[[125 126 118 130]
 [118 119 118 126]
 [110 112 111 120]
 [112 117 106 127]
 [113 118 113 122]
 [129 127 131 131]
 [114 114 111 124]]
The third entry on the diagonal from the top-right corner: 112
Report the largest entry in the last column.
A: 131
Report the smallest entry in the last row.
A: 111
Report the smallest entry in the first column.
A: 110
The 4th entry from the end, reading row by row is 114
The entry in the top-right corner is 130
The smallest entry in the last column -> 120
The entry directly above 122 is 127
The minimum -> 106
The first entry in reading order -> 125
The second entry on the main diagonal is 119
Report the entry just left of 117.
A: 112

[[125 113 125 129 136 118 132]
 [123 156 127 129 138 115 124]
 [136 147 128 130 141 111 120]
 [133 140 130 126 134 139 136]
 [124 125 133 125 136 142 136]
 [126 133 126 131 139 110 120]
 [120 127 134 131 107 127 131]
 [137 113 136 121 107 149 132]
 [121 107 128 137 117 134 117]
 [125 146 125 129 137 114 124]
 [138 144 126 128 140 111 120]
 [128 128 127 129 139 114 121]
 [133 111 116 127 130 134 128]
 [105 142 126 126 133 124 126]
 [147 125 133 126 133 136 131]
 [118 144 128 129 134 116 124]]
The top-right entry is 132
Give the bottom-right entry.
A: 124
The bottom entry of the column that holds the largest entry -> 144
Give the 2nd largest entry.
A: 149
The bottom-left entry -> 118
Give the smallest entry in the first row.
A: 113
Give the entry just right of the largest entry.
A: 127
Give the entry directly below the largest entry.
A: 147
Give the smallest entry in the last row.
A: 116
Give the entry just right of 146.
A: 125
The second entry on the diagonal from the top-right corner -> 115
Give the third entry on the diagonal from the top-right corner.
A: 141
The fourth entry from the end, reading row by row -> 129
The entry just right of the smallest entry: 142
Give the first entry in the row that holds the largest entry.
A: 123
The 1st entry, reading row by row -> 125
The 4th entry, reading row by row: 129
Give the first entry in the row that holds the smallest entry.
A: 105
The entry directly above the smallest entry -> 133
The fifth entry from the end, reading row by row: 128
Give the largest entry.
A: 156
Give the smallest entry in the last column.
A: 117
Give the largest entry in the first row.
A: 136
The 3rd entry in reading order is 125

Read these off the matrix that follows.
1) What is the last entry in the row that holds the smallest entry?
2) What is the last entry, reading row by row?
3) What is the 1st entry on the diagonal from the top-right corner?
4) What is the bottom-left entry?
5) What is the second smallest entry?
6) What is the second entry on the main diagonal?
7) What is the entry just left of the smallest entry?
8) What is the 1st entry, reading row by row?
[[121 126 131 123 118 114 133 121 136 122 105 119 119 130]
 [118 121 117 131 118 134 137 114 116 126 133 127 131 150]
 [129 139 132 133 124 135 128 119 110 107 122 111 112 129]
 [130 125 120 117 128 128 114 142 129 139 149 130 130 129]
 [121 123 125 112 113 142 129 121 111 142 135 134 134 118]
 [132 124 124 127 133 121 112 139 130 128 137 128 121 113]
 [148 137 148 125 132 146 116 150 123 119 120 128 115 119]
 [117 134 119 126 125 120 135 122 132 131 130 119 122 132]
 [108 113 129 120 116 118 144 116 138 137 100 138 126 123]
 [124 116 122 125 135 130 123 129 124 129 145 139 139 141]
 [125 127 130 141 136 128 136 115 121 114 123 129 127 127]]
1) 123
2) 127
3) 130
4) 125
5) 105
6) 121
7) 137
8) 121

arr = ((138, 141, 137, 121, 126, 130, 111), (135, 118, 128, 130, 130, 130, 115), (129, 116, 122, 137, 124, 117, 127), (140, 130, 133, 127, 117, 125, 117), (128, 129, 135, 127, 113, 122, 131), (123, 115, 133, 143, 130, 124, 130), (124, 118, 141, 130, 140, 123, 125), (120, 115, 128, 126, 110, 137, 131), (131, 130, 126, 139, 122, 139, 135), (130, 120, 137, 114, 118, 118, 122), (143, 129, 124, 136, 134, 119, 130), (134, 126, 113, 121, 126, 138, 124), (119, 121, 126, 121, 149, 136, 113), (114, 120, 131, 121, 127, 137, 132), (120, 130, 114, 140, 144, 138, 128), (117, 138, 138, 139, 129, 133, 128))
The largest entry -> 149
Read off the entry just right of the smallest entry.
A: 137
Read off the second smallest entry.
A: 111
Read off the entry just right of the largest entry.
A: 136
The first entry in reading order is 138
Read off the entry just right of 116.
A: 122
Read off the entry just left of the largest entry.
A: 121
